Here are made-up elements, facts about them, and rows of numbers that follow some of those facts. Name the element behind each unnamed row.

Some facts about the elements:
{<1934>, <1516>, <1254>, <172>, <546>, <1261>, <1321>, <562>, <1418>, <864>, <1141>, <1681>, <1974>, <1233>, <799>, <1687>, <927>, <711>, <773>, <1065>, <578>, <421>, <1310>, <1983>, <1764>, <702>, <637>, <522>, <563>, <1353>, <708>, <472>, <458>, <1071>, <825>} vevur d
{<122>, <1229>, <396>, <33>, <963>, <88>, <1566>, <53>, <425>, <1928>, <2036>, <1250>, <1659>, <1705>, <1991>, <875>, <15>, <1998>, <962>, <791>, <1213>, <2046>, <1378>, <1966>, <918>, <695>, <1806>, <1403>, <895>, <1262>, <2004>, <1981>, <1585>, <1224>, <747>, <2038>, <2010>, <1496>, <330>, <835>, <1525>, <231>, <1290>, <117>, <984>, <126>, <2033>, <650>, <332>, <794>, <752>, <1892>, <834>, <1380>, <1291>, <1618>, <254>, <150>, <1099>, <877>, <1957>, <1825>, <1575>, <559>, <363>, <809>, <1551>} vevur a
{<1731>, <792>, <1734>, <304>, <1962>, <416>, <395>, <659>, <466>, <896>, <446>, <1999>, <1666>, <2021>, <1519>, <1288>, <1654>, <324>, <742>, <1255>, <1916>, <1860>, <644>, <217>, <625>, <492>, <1602>, <1129>, <1781>, <525>, <456>, <113>, <308>, <653>, <1006>, <115>, <889>, <1770>, <876>, <204>, <2006>, <2019>, <1034>, <1486>, <361>, <1954>, <1119>, <684>, <1342>, <1114>, <1493>, <359>, <2023>, <1117>, <162>, <677>} vevur b
{<990>, <265>, <513>, <507>, <612>, <1135>, <1572>, <1505>, <510>, <987>, <1958>, <1886>, <1697>, <490>, <1317>, <277>, <729>, <437>, <1682>, <208>, <92>, <119>, <1095>, <806>, <160>, <857>, <1574>, <1500>, <384>, <1462>, <1502>, <1523>, <108>, <1121>, <1937>, <1498>, <111>} vevur c
{<1934>, <963>, <1250>, <1705>, <1654>, <492>, <308>, <773>, <1764>, <1954>} lalekin <1114>
{<122>, <1962>, <217>, <1317>, <1291>, <1099>, <1502>, <359>, <363>, <1551>} lalekin <1310>
{<1229>, <466>, <987>, <2010>, <809>, <1117>, <1071>} lalekin <1860>
{<396>, <1254>, <172>, <1261>, <513>, <612>, <875>, <1983>, <1574>} lalekin <2033>
{<1731>, <507>, <525>, <2006>, <1825>, <162>} lalekin <1991>
{<1516>, <729>, <472>} lalekin <113>
{<792>, <1519>, <644>, <1233>, <1886>, <653>, <332>, <563>, <1523>, <1121>} lalekin <456>
{<33>, <88>, <15>, <1806>, <510>, <1065>} lalekin <1770>
{<1734>, <659>, <1290>} lalekin <111>
{<304>, <1566>, <2021>, <1505>, <1378>, <895>, <1781>, <889>, <927>, <1486>} lalekin <1418>
{<416>, <1981>, <437>, <1095>, <204>, <806>, <1462>, <2023>, <1498>} lalekin <2038>
{<425>, <1958>, <1682>, <117>, <126>, <794>, <825>} lalekin <1892>
{<395>, <546>, <2036>, <2046>, <835>, <711>, <160>, <984>, <752>, <522>} lalekin <962>
{<1928>, <1916>, <1141>, <1119>} lalekin <1342>
{<896>, <1998>, <1255>, <1974>, <1602>, <876>, <361>, <1618>, <637>, <559>} lalekin <1321>
{<446>, <695>, <1687>, <231>, <834>, <254>} lalekin <458>
{<1659>, <864>, <799>, <857>, <150>} lalekin <1957>
{<1999>, <1224>, <92>, <108>} lalekin <1034>
{<1666>, <1966>} lalekin <53>
{<1135>, <324>, <1525>, <877>} lalekin <384>
{<1288>, <119>} lalekin <115>
{<562>} lalekin <1585>
{<791>, <918>, <208>, <330>, <1575>} lalekin <1403>
{<1213>, <1129>, <277>, <421>} lalekin <650>
{<625>, <2019>} lalekin <1937>
{<1681>, <1493>} lalekin <490>
{<1262>} lalekin <1006>
{<1496>} lalekin <1697>
{<578>, <1380>} lalekin <990>
{<1500>} lalekin <702>
{<1353>, <684>, <677>} lalekin <2004>
{<708>} lalekin <747>
[<1934>, <33>, <1734>, <304>, <88>, <1962>, <1254>, <172>, <395>, <659>, <466>, <1261>, <896>, <1250>, <1705>, <1255>, <791>, <2046>, <1806>, <644>, <217>, <625>, <1974>, <1958>, <1602>, <1233>, <1781>, <1981>, <308>, <277>, <1687>, <1496>, <92>, <330>, <119>, <835>, <773>, <806>, <231>, <1764>, <117>, <1486>, <1500>, <1380>, <1618>, <637>, <1099>, <563>, <1353>, <1462>, <1523>, <108>, <559>, <2023>, <809>, <1117>, <825>] dagudrel klufik
[<122>, <1229>, <396>, <1731>, <1516>, <416>, <1928>, <546>, <446>, <1659>, <612>, <1666>, <2021>, <1519>, <1288>, <1654>, <15>, <1998>, <562>, <1213>, <1505>, <864>, <1966>, <695>, <895>, <1681>, <510>, <1129>, <1886>, <525>, <1317>, <729>, <1224>, <889>, <437>, <799>, <1682>, <208>, <204>, <1065>, <1525>, <1983>, <2006>, <2019>, <1290>, <984>, <126>, <752>, <834>, <1954>, <254>, <522>, <877>, <1119>, <1502>, <708>, <1121>, <1498>, <1551>, <677>, <1071>] dagudrel restis
[<792>, <963>, <1566>, <425>, <2036>, <513>, <507>, <1999>, <1135>, <875>, <324>, <1916>, <1378>, <918>, <1141>, <987>, <1262>, <492>, <653>, <2010>, <876>, <927>, <1095>, <711>, <578>, <160>, <421>, <857>, <1574>, <332>, <794>, <361>, <1291>, <150>, <684>, <1825>, <1493>, <472>, <1575>, <359>, <363>, <162>] dagudrel tiplel
siplo stafa <- <1934>, <1731>, <1288>, <510>, <1983>, <857>, <363>
siplo flafam <- <122>, <1916>, <1224>, <799>, <2010>, <330>, <1065>, <752>, <361>, <877>, <1462>, <677>
siplo dagrul <- <1229>, <792>, <546>, <612>, <1602>, <1781>, <204>, <254>
siplo plunan <- <1516>, <2036>, <875>, <15>, <1966>, <918>, <217>, <987>, <1974>, <1129>, <437>, <231>, <117>, <1486>, <1119>, <1353>, <108>
siplo tifabim <- <1734>, <1962>, <513>, <492>, <1117>
siplo tuvos <- <304>, <2046>, <625>, <332>, <825>
siplo lutis <- <1566>, <395>, <1705>, <1981>, <729>, <1687>, <578>, <2006>, <794>, <1493>, <359>
siplo stoful <- <416>, <695>, <308>, <126>, <1618>, <1502>, <1825>
siplo maskon <- <1928>, <92>, <160>, <637>, <1551>
siplo zage <- <466>, <1255>, <889>, <1496>, <208>, <119>, <1500>, <1380>, <1291>, <1498>
siplo bripel <- <1261>, <1135>, <895>, <277>, <1682>, <876>, <806>, <1764>, <684>, <472>
siplo fleskes <- <896>, <791>, <1505>, <1141>, <1317>, <1525>, <421>, <1121>, <1071>
siplo ziga <- <446>, <1999>, <1666>, <324>, <150>, <559>, <2023>, <809>
siplo droretuk <- <507>, <1998>, <1095>, <563>
siplo faflo <- <1262>, <1233>, <773>, <1574>, <1575>

Some elements and their rows:
<361>: [-24 -20  17  -4   6 -33  11  15  18 -10  -2   5  -7  32 -13   0  -1  -9
  -2   7  36   1  28  23  -6  -9   1]
<794>: [-12 -15  14  -6  11 -32  11  17  18  -6  -1   6  -5  33 -10 -11  -7  -5
  -8   9  31   2  30  27  -7  -8   1]
<684>: [-15 -14   9  -9   6 -26  17  13  19 -10  -4   3  -4  33 -14 -10   0  -5
  -7   9  34  -2  33  29  -2 -12   1]
<2006>: [-21 -19  11 -18  18 -16   6  14  18 -11 -16   0  -3  28 -11 -12  -5   7
  -2   0  22  -4  25  23  -4   4   0]
<962>: [-19 -11  -1  10  10 -19  -4  12  20 -15   8  30 -25  31  -1 -15 -24 -26
 -13  10   2 -10  18   3   8   0 -14]
<695>: [-11 -17   5 -15  13 -33   3   6   6 -10 -17  10  -4  27   2  -6  -5   6
  11 -16  27   0  20  21 -16   7   3]
<896>: [-14  -8  -6  -9  12 -29  11  10  12 -18 -11   6  -2  33  -1   7  -6 -19
   1 -14  33  -3  17  27   5  -9   3]
<637>: [-15  -5  -1  -1   9 -21   8  17   8 -18 -10   6   1  35  -6   8  -3 -18
  -1 -11  36   6   8  28   1   0   6]
<1290>: [ -1 -12   4 -15  26 -12   6  10  23 -11  -9   8   0  32 -15 -22 -11  12
  -4   2  14  -4  19  31   0   7   0]
<33>: [  1   0  -8  -9  22 -17   9  20  19  -9  -3   8   0  35 -10 -10 -10 -12
 -10  -2  20   1  16  35  10  -4   0]
<1916>: [-22 -17  14  -8   4 -31  15  16  15  -8  -6   1  -5  33 -12  -4   2  -6
  -3   6  37   2  34  25  -6 -11   0]
<1117>: [ -7  -4 -12 -18  12 -20  14   7  16 -23 -11   2   0  40   1  -8 -14 -16
 -11  -7  29 -13  23  27  13 -16   4]
<490>: [-18  -6  -6   3  18 -13   8  13  23 -15   2  28 -17  29  -2 -22 -21 -23
  -9  13  13  -4  21  10   7  -6 -15]
<711>: [ -5  -8   8  11   7 -13  13   7  22 -20   5  11  -5  38 -23 -17  -3 -11
 -11  14  30  -2  14  36   5   0   4]
<2004>: [-16  -5  -5   4   9 -15  -2  15  18 -13   5  27 -23  31   0 -20 -22 -22
 -13  10   6  -7  24   5   8  -1 -14]
<1250>: [ -2  -7  -1  -4  29 -22   9  17  27 -13   4  13   2  32 -18   3 -14 -16
  -7  -1  20  -1   3  33  15   3   2]
<1991>: [-17  -7  -3   5   7 -15  -2  15  18 -13   5  28 -25  30   2 -21 -24 -24
 -13  10   4  -8  23   4   8  -2 -15]
<160>: [-15 -17  10  -2  13 -38  17   9  17 -14  -4  15  -2  31  -7  -7  -6 -13
   2   3  41   3  20  29  -8 -11   0]
<1731>: [-20 -19   9 -19  17 -17   6  13  17 -12 -17   1  -4  28  -9 -11  -5   6
   0  -2  23  -4  26  23  -5   3   0]

Rows to name:
No name comes twice in this set of rows, the named rows included.
[ -9  -7  -4  -7  13 -39   7  15   7 -10  -8  13  -3  28   2  11  -6 -18
   8 -19  33   5  11  26  -4  -2   3] | <1618>
[-16 -22  11 -15  28 -30   8  -1  20 -22 -15  15   3  28  -5  -5 -15   1
   9  -9  30  -5   7  25  -8   6   1] | <1317>
[-17 -17   7 -21  18 -16   9  10  17 -12 -19  -1   0  28 -11 -10  -3  12
   1  -2  26  -3  27  25  -6   5   2] | <1288>
[-17 -12  -2  -3  13 -36   9   9  13 -15  -6  12  -3  27  -6  18  -2 -22
  11 -20  35   2   8  26   2  -2   5] | <308>
[-12 -16   9 -19  18 -27   6   9  11 -10 -17   5  -1  29  -2  -9  -9   9
   4  -9  25  -1  23  22 -13   7   2] | <1928>
[-17 -18  10 -19  29 -19  11  16  20 -11 -18   5   5  28  -8 -15 -10   9
   1   2  28   3  20  27  -8   3  -1] | <729>
[-23  -9   2  21   6  -9  -5   7  21 -26   9  29 -23  32  -8 -11 -20 -30
 -12  12  10  -7   5   6  11   7 -11] | <1310>
[-18 -14  13  -7  13 -11   2  12  13 -19 -18   2  -2  32  -8 -13  -5   6
  -2  -1  27   1  17  24  -9  10   4] | <1983>
[-16 -17  17  -8   7 -36  10  20  14  -5  -3   6  -4  33  -7  -4  -5  -6
  -4   7  34   5  31  23 -11  -8   1] | <2010>
[ -4 -16   7 -10  27 -15   3   8  25 -13  -5   9  -3  32 -17 -18 -13   7
  -4   1  12  -7  13  29   3  12   1] | <984>
[-21 -26  22 -15  27 -29   0  15  19 -12 -10   8   0  27 -10   3 -13   7
   2  -5  25  -1  13  19  -9  15   2] | <122>
[-10 -17   6  -7  10 -32  16  -6  27 -29   1  11  -3  40 -10  -8 -14 -11
  -9   6  34 -19  21  26   7 -12   5] | <492>
[-20  -9   3 -12  24 -27  12  27  13  -6 -12   6   4  29  -1   3  -8 -17
  -2  -6  37  11  17  28  -3 -10  -1] | <1462>
[  0  -3  -5  -6  25 -19   8  18  22 -11   1  11   0  33 -13  -5 -12 -15
  -8  -2  20  -1  11  33  12  -2   1] | <835>
[-18 -19   3 -13   9 -27   5   4   8 -12 -19   8  -8  26  -2  -7   0   2
  12 -14  27  -4  24  21 -12   4   1] | <416>

The same elements again, as new rows of numbers:
Some elements and their rows:
<659>: [ -6  -7   8 -11  -3  -3  14  15  25   6   3 -38  17]
<1342>: [-50  60 -65 -13  29 -20 -21 -11 -13   6  21 -40 -41]
<1291>: [  5 -14 -24  19   5  17 -16  57   9  25  -4  39  30]
<361>: [  0 -13  31 -46  -1  18  46  10 -19  37  31  22  13]
<896>: [  0 -22  24 -21  22 -16  51  -4 -38  16  44  18  25]
<1659>: [-13 -14   9   4 -23  17  32  24   3   1  -8 -17  22]
<1403>: [-58  26 -57  10  24  -7 -17   5 -31  -3   2 -30 -33]
<1317>: [ -1  35 -36   9  -9 -16  -8  14  14  22  27  16  18]
<458>: [-59  22 -57  17  35  -1 -13   7 -40  -2   1 -33 -42]
<864>: [-15 -17   9  10 -13  21  35  26  -6   2  -9 -22  13]
<1806>: [-14 -45  18  14  -9  10  20  30   7   0 -14 -27  27]
<308>: [  5   9 -35  13  19 -16 -23  35  36   4   9   4  37]
<1065>: [-20  -9  14  -2 -22  20  31  18  -6  10   2 -22   9]
<456>: [-35  55 -37  -8   0 -21  -2 -16 -16  -5   1 -90 -54]
<1962>: [  2  12 -23   8  -9 -13 -15  26  59  21   4 -32  16]
<578>: [-16 -23  13  -9  -5  32   8  35 -16  27   4  11   7]
<962>: [-56  25 -55  12  23  -7 -17   7 -30  -1   2 -26 -28]
<1983>: [  1 -32  -4  31  14  18  44  43 -22 -18 -21  -2  28]
<742>: [-50  61 -66 -12  30 -20 -22 -11 -14   5  21 -39 -42]

Rows to name:
No name comes twice in this set of rows, the named rows included.
[ 11  -6  42   0 -60   8  55   8   9 -13 -25 -93  -2] | <1886>
[-12 -22  19 -13 -17  28   6  35  -6  28   4  16  20] | <794>
[ 13 -22 -32  34  16  17 -10  71  13  15 -20  35  32] | <363>
[ 12 -15  13 -33  39   3  47  13 -65  26  49  73  28] | <876>
[ -9 -41   4  21  29   0  20  26 -46  -4  14  21  32] | <1261>
[  0 -13   2  -6  12  -7  18  18   5  -3  10 -13  28] | <466>
[   9  -35   51    7  -46    0   39   12   13  -15  -30 -101    1] | <1523>
[-20 -36  23   1 -17   9  14  21   6   8  -3 -26  22] | <330>
[-46  75 -88  -4  27 -23 -50   1  14  11  19 -33 -37] | <1114>
[-23 -17   0   6 -17  11 -23  34  32   9  -2  -8  38] | <1705>
[ -1 -37 -31  50  27   5  -9  62  19 -11 -27  -2  35] | <1934>

